Below are the code and all the weights of a small trained network. Each question names an input and a target symbol and asks about switching units off, where a switched-off unit gives its printed mean instead of its output.

import numpy as np


def w(rows, s, z=0):
    codes = np.array(rows[::2]) - 128.0
    scale = np.full(codes.shape[1], s)
    scale[-1] = z or s
    return codes * scale


def norm(h):
    return h / np.sqrt((h * h).mean(-1, keepdims=True) + 1e-5)


def softmax(a):
    e = np.exp(a - a.max(-1, keepdims=True))
    return e / e.sum(-1, keepdims=True)


def log_softmax(a):
    a = a - a.max(-1, keepdims=True)
    return a - np.log(np.exp(a).sum(-1, keepdims=True))


def net(x, mask):
    ids = ['αβγεζηθμπστφψ'.index(c) for c in x.split()]
    T = len(ids)
    res = E[ids] + P[:T]
    u = 0
    for l in range(3):
        r = norm(res)
        for j in range(2):
            rows = slice(4 * j, 4 * j + 4)
            q, k, v = (r @ M[l][rows].T for M in (Q, K, V))
            z = softmax(np.where(np.tri(T) > 0, q @ k.T / 4**0.5, -1e9)) @ v
            o = O[l][rows]
            res = res + np.where(mask[u + j], z, o[:, -1]) @ o[:, :-1]
        u += 2
    return log_softmax(norm(res)[-1] @ U[:, :-1].T + U[:, -1])


Q, K, V, O = {}, {}, {}, {}
E = w([
[183,99,210,7,94,89,102,61,153,50],'α',
[170,125,142,181,205,110,145,109,136,163],'β',
[166,145,91,146,109,124,161,76,182,206],'γ',
[136,162,128,153,133,44,209,142,117,130],'ε',
[84,100,95,113,170,187,166,94,172,164],'ζ',
[128,187,128,143,29,89,124,91,58,141],'η',
[44,170,133,123,179,148,164,92,70,139],'θ',
[116,50,108,99,132,51,134,130,75,230],'μ',
[111,168,162,177,152,124,61,102,144,176],'π',
[138,241,160,207,143,197,165,117,140,83],'σ',
[181,142,152,136,83,98,120,179,167,174],'τ',
[170,166,117,179,121,119,161,179,57,153],'φ',
[91,150,142,132,197,99,124,201,147,119],'ψ',
],0.0013)
P = w([
[122,127,111,109,122,137,128,142,130,110],'0',
[178,254,144,74,212,111,69,67,64,229],'1',
[101,160,176,126,105,63,181,108,218,141],'2',
[140,110,119,153,129,98,106,119,122,108],'3',
[156,153,104,138,159,134,125,105,108,165],'4',
[98,154,171,131,114,69,171,100,217,146],'5',
[139,99,161,130,112,165,143,137,108,135],'6',
[151,148,103,143,152,133,130,119,113,149],'7',
[103,159,172,132,121,72,170,97,219,139],'8',
[128,104,100,142,128,127,118,110,120,109],'9',
[145,143,99,145,149,134,133,124,112,142],'10',
[99,158,172,133,127,72,166,97,213,139],'11',
[127,115,174,158,139,116,105,142,90,111],'12',
[140,144,97,147,145,133,138,134,112,133],'13',
],0.0054)
Q[0] = w([
[110,188,161,81,104,101,212,68,202,119],'L0H0',
[118,164,137,97,132,91,190,124,225,145],'L0H0',
[105,109,121,153,162,115,158,122,171,150],'L0H0',
[38,104,117,132,72,171,35,196,102,176],'L0H0',
[140,89,50,169,109,166,43,223,71,175],'L0H1',
[93,141,108,253,187,146,192,145,106,201],'L0H1',
[177,111,137,131,43,122,77,103,74,125],'L0H1',
[157,163,82,155,62,140,78,147,31,179],'L0H1',
],0.0055)
K[0] = w([
[138,194,98,29,64,155,100,178,111,108],'L0H0',
[152,209,75,67,86,168,87,169,94,130],'L0H0',
[120,188,113,161,84,128,120,154,99,168],'L0H0',
[119,90,63,231,188,147,195,152,145,139],'L0H0',
[175,90,108,203,58,136,20,128,90,176],'L0H1',
[96,132,35,254,161,204,145,226,87,134],'L0H1',
[148,120,208,188,30,69,112,57,134,202],'L0H1',
[108,159,147,194,25,129,83,110,82,174],'L0H1',
],0.0048)
V[0] = w([
[151,126,122,129,142,140,132,124,116,125],'L0H0',
[159,156,122,145,155,154,157,121,56,126],'L0H0',
[148,146,90,188,19,75,147,159,58,108],'L0H0',
[116,47,77,132,99,160,151,176,194,62],'L0H0',
[186,121,138,42,117,143,96,79,102,26],'L0H1',
[161,131,209,40,63,104,118,64,54,76],'L0H1',
[165,231,212,151,115,34,179,112,160,196],'L0H1',
[6,161,145,218,93,137,151,155,153,176],'L0H1',
],0.0017)
O[0] = w([
[130,127,138,149,129,134,126,132,122,129,128],'L0H0',
[135,157,157,189,112,109,107,146,90,117,135],'L0H0',
[156,200,198,122,126,29,74,155,149,166,134],'L0H0',
[119,147,133,145,220,155,197,139,142,196,54],'L0H0',
[137,118,143,137,80,148,131,38,137,1,140],'L0H1',
[78,110,130,141,127,137,221,42,80,75,148],'L0H1',
[36,143,150,196,204,151,211,148,135,179,254],'L0H1',
[113,192,54,131,147,165,117,174,95,214,102],'L0H1',
],0.0019,0.0014)
Q[1] = w([
[132,113,140,103,152,157,94,111,134,80],'L1H0',
[107,156,123,140,109,106,161,129,123,167],'L1H0',
[100,161,145,111,151,119,142,86,152,123],'L1H0',
[187,93,150,143,84,142,88,129,120,85],'L1H0',
[153,122,43,53,176,174,92,164,111,171],'L1H1',
[123,46,151,216,117,110,104,96,69,2],'L1H1',
[116,130,181,111,70,184,171,105,116,130],'L1H1',
[91,135,34,119,100,111,153,58,174,71],'L1H1',
],0.0069)
K[1] = w([
[89,107,120,119,105,126,153,135,177,95],'L1H0',
[147,151,150,130,144,130,119,109,108,159],'L1H0',
[118,150,153,126,127,120,115,97,148,147],'L1H0',
[146,56,151,180,84,133,147,180,118,72],'L1H0',
[132,147,160,124,215,138,105,93,97,201],'L1H1',
[81,37,100,153,107,197,147,171,113,110],'L1H1',
[94,86,137,184,113,54,112,100,176,94],'L1H1',
[120,138,255,75,64,161,180,182,177,154],'L1H1',
],0.0086)
V[1] = w([
[205,132,139,93,178,138,107,88,54,133],'L1H0',
[113,108,165,77,140,80,182,154,150,82],'L1H0',
[198,128,183,138,89,127,159,135,112,166],'L1H0',
[71,181,86,87,204,112,182,89,163,163],'L1H0',
[5,103,106,178,50,110,193,144,211,128],'L1H1',
[197,124,141,171,3,95,140,158,161,146],'L1H1',
[199,194,115,103,128,67,166,90,136,161],'L1H1',
[122,160,166,119,72,167,41,45,183,164],'L1H1',
],0.003)
O[1] = w([
[131,170,178,108,209,160,61,57,127,169,253],'L1H0',
[129,153,101,193,101,80,164,185,101,195,94],'L1H0',
[130,99,133,104,182,183,161,147,107,155,165],'L1H0',
[245,149,172,142,78,102,100,111,91,145,224],'L1H0',
[138,70,61,114,156,105,207,239,71,56,74],'L1H1',
[146,55,135,125,155,139,62,146,95,2,136],'L1H1',
[172,149,149,40,178,181,50,145,155,119,251],'L1H1',
[234,125,146,185,57,105,67,198,116,169,172],'L1H1',
],0.0029,0.0025)
Q[2] = w([
[126,123,101,116,101,127,163,142,138,102],'L2H0',
[149,162,102,57,156,136,139,130,140,124],'L2H0',
[114,119,82,116,122,192,116,117,62,148],'L2H0',
[145,123,77,152,155,98,109,78,150,115],'L2H0',
[108,113,196,143,139,147,144,171,95,149],'L2H1',
[157,138,195,136,164,64,151,116,160,101],'L2H1',
[99,109,128,168,129,78,80,132,141,102],'L2H1',
[123,165,162,69,118,120,123,152,245,132],'L2H1',
],0.012)
K[2] = w([
[105,109,250,131,79,95,164,170,178,86],'L2H0',
[200,228,195,41,150,53,74,143,235,153],'L2H0',
[134,84,250,229,241,126,83,66,123,170],'L2H0',
[117,180,205,42,101,251,146,181,91,175],'L2H0',
[70,53,17,255,126,25,108,44,93,85],'L2H1',
[72,210,31,82,91,159,59,116,57,134],'L2H1',
[2,76,81,59,34,251,167,189,153,101],'L2H1',
[49,217,162,91,84,43,39,161,211,125],'L2H1',
],0.0056)
V[2] = w([
[117,94,181,110,33,136,127,127,252,77],'L2H0',
[53,123,160,98,117,65,179,192,97,76],'L2H0',
[53,63,157,138,137,68,55,170,157,178],'L2H0',
[139,93,166,120,120,88,145,30,23,95],'L2H0',
[161,127,78,150,254,88,94,129,108,190],'L2H1',
[116,229,154,177,160,135,127,126,23,93],'L2H1',
[95,146,42,136,102,204,29,138,104,187],'L2H1',
[152,144,133,199,149,207,140,149,244,98],'L2H1',
],0.0038)
O[2] = w([
[107,170,72,163,151,110,85,139,56,222,169],'L2H0',
[133,63,113,150,120,199,111,55,98,169,4],'L2H0',
[171,105,125,237,164,51,104,80,175,138,35],'L2H0',
[173,159,88,44,77,157,114,127,213,179,220],'L2H0',
[91,156,49,127,73,83,137,96,100,72,169],'L2H1',
[22,87,116,179,97,109,56,199,75,153,218],'L2H1',
[132,18,48,142,49,249,177,112,130,118,131],'L2H1',
[131,128,255,102,22,127,160,107,113,126,99],'L2H1',
],0.0041,0.0019)
U = w([
[151,164,172,110,181,148,94,96,146,222,124],'α',
[104,169,173,106,80,80,130,91,205,90,108],'β',
[215,144,122,81,101,123,142,190,104,45,138],'γ',
[63,154,84,113,196,66,132,187,74,89,142],'ε',
[168,113,134,136,127,160,254,127,141,165,251],'ζ',
[171,63,89,121,149,187,52,213,124,116,99],'η',
[56,137,41,109,67,140,163,137,149,192,109],'θ',
[158,113,44,146,182,129,153,94,180,92,181],'μ',
[184,93,109,205,35,83,83,140,125,141,84],'π',
[85,99,203,127,85,159,139,182,61,161,9],'σ',
[195,66,185,162,187,129,113,103,76,87,98],'τ',
[70,73,137,104,117,185,84,64,152,48,176],'φ',
[51,130,122,207,159,108,164,61,93,155,167],'ψ',
],0.0084,0.0013)

Each question gives the input, a string of symbols that net reads in full, and the target symbol t.
The units are the heads (4 rows each of Q, K, V and O). Each row of codes is followed by its name. A weight is (code - 128) times the scale printed after its matrix; where a second scale follows, it is the last column's (O and U).
mask holds one flag per head, layer by layer. A switched-off head (its flag False) gives its mean, the last column of its rows in O, instead of its output. The means were averaged over made-up inputs and are rounded, as every weight is.
A unit's drop is (log p(t) with every unit on - log p(t) with that unit switched off) / (log p(t) with every unit on - log p(t) with every unit switched off).
The circuit of an input: a set's keep is (log p(t) with only the set's units on - log p(t) with every unit switched off) / (log p(t) with every unit on - log p(t) with every unit switched off). Starting from all 6 units, units are removed one at a time, each time the one whose removal leaves the highest keep (on an exact tie, the one counted first), for as long as the keep stays at least 0.8.
units of the circuit, in order: the units of the circuit, biggest drop first
most important unit: the unit with the biggest drop
heads that matter: for each layer, one digit per head in row order, 1 if its drop is at least 0.15 and else 0, layers parted by /
input τ τ η π β η, target ψ: units of the circuit, in order -> (L2H0, L1H0)
input α α α, target θ: units of the circuit, in order -> (L2H0, L1H1, L2H1, L0H0)
input φ ψ β τ ψ θ α φ γ ψ α α π, target ψ: heads that matter -> 00 / 11 / 00
input α μ σ τ, target α: heads that matter -> 01 / 00 / 11
input θ μ η, target η: units of the circuit, in order -> (L1H1, L2H1, L0H1)
input α α η, target θ: most important unit -> L0H1
input ψ η ψ ε, target ψ: units of the circuit, in order -> (L1H1, L2H0)
input α η α μ ψ β, target θ: units of the circuit, in order -> (L2H0, L2H1, L1H1)
input β σ σ α, target β: heads that matter -> 11 / 01 / 11
input α ψ α π, target α: heads that matter -> 01 / 10 / 11
input ζ β σ β θ φ φ, target β: units of the circuit, in order -> (L2H0, L2H1, L1H1)
input β θ ε β θ ψ π π η α, target π: units of the circuit, in order -> (L1H1, L1H0)
input φ γ ψ φ ψ α θ ζ γ ε, target θ: units of the circuit, in order -> (L1H1, L2H0)
input σ α ε η π α μ φ α α σ α α ε, target β: units of the circuit, in order -> (L2H0, L1H1, L0H1)
input π η θ ε α τ μ σ β, target ζ: units of the circuit, in order -> (L2H1, L0H1, L1H0, L1H1)
input α θ α γ η φ σ φ ε ε α, target γ: most important unit -> L2H0
input η φ θ α, target η: heads that matter -> 01 / 10 / 01
input ζ η θ α η β α, target α: heads that matter -> 00 / 10 / 11
input γ σ η τ τ ψ, target ε: units of the circuit, in order -> (L0H1, L2H0, L1H1)
input σ τ ψ γ α π α η π α η, target β: most important unit -> L2H0
input θ θ θ σ φ η β σ θ α ψ η η α, target β: units of the circuit, in order -> (L0H1, L1H1, L2H0)
input α η α σ ψ α η α, target ε: units of the circuit, in order -> (L0H1, L2H1, L1H1)
input α η φ η ψ α ε β μ π φ μ, target θ: heads that matter -> 01 / 01 / 11
input η φ ζ α σ ζ ε α ψ π, target ε: units of the circuit, in order -> (L1H1, L2H1)
input η α ζ σ σ π ζ η σ φ ψ ψ α, target φ: heads that matter -> 00 / 11 / 10
input β ζ σ, target π: units of the circuit, in order -> (L1H1, L0H1, L2H0, L2H1)
input β φ α, target π: most important unit -> L1H1
input τ ε ψ ζ, target τ: heads that matter -> 01 / 10 / 11
input η η φ, target α: heads that matter -> 11 / 10 / 10
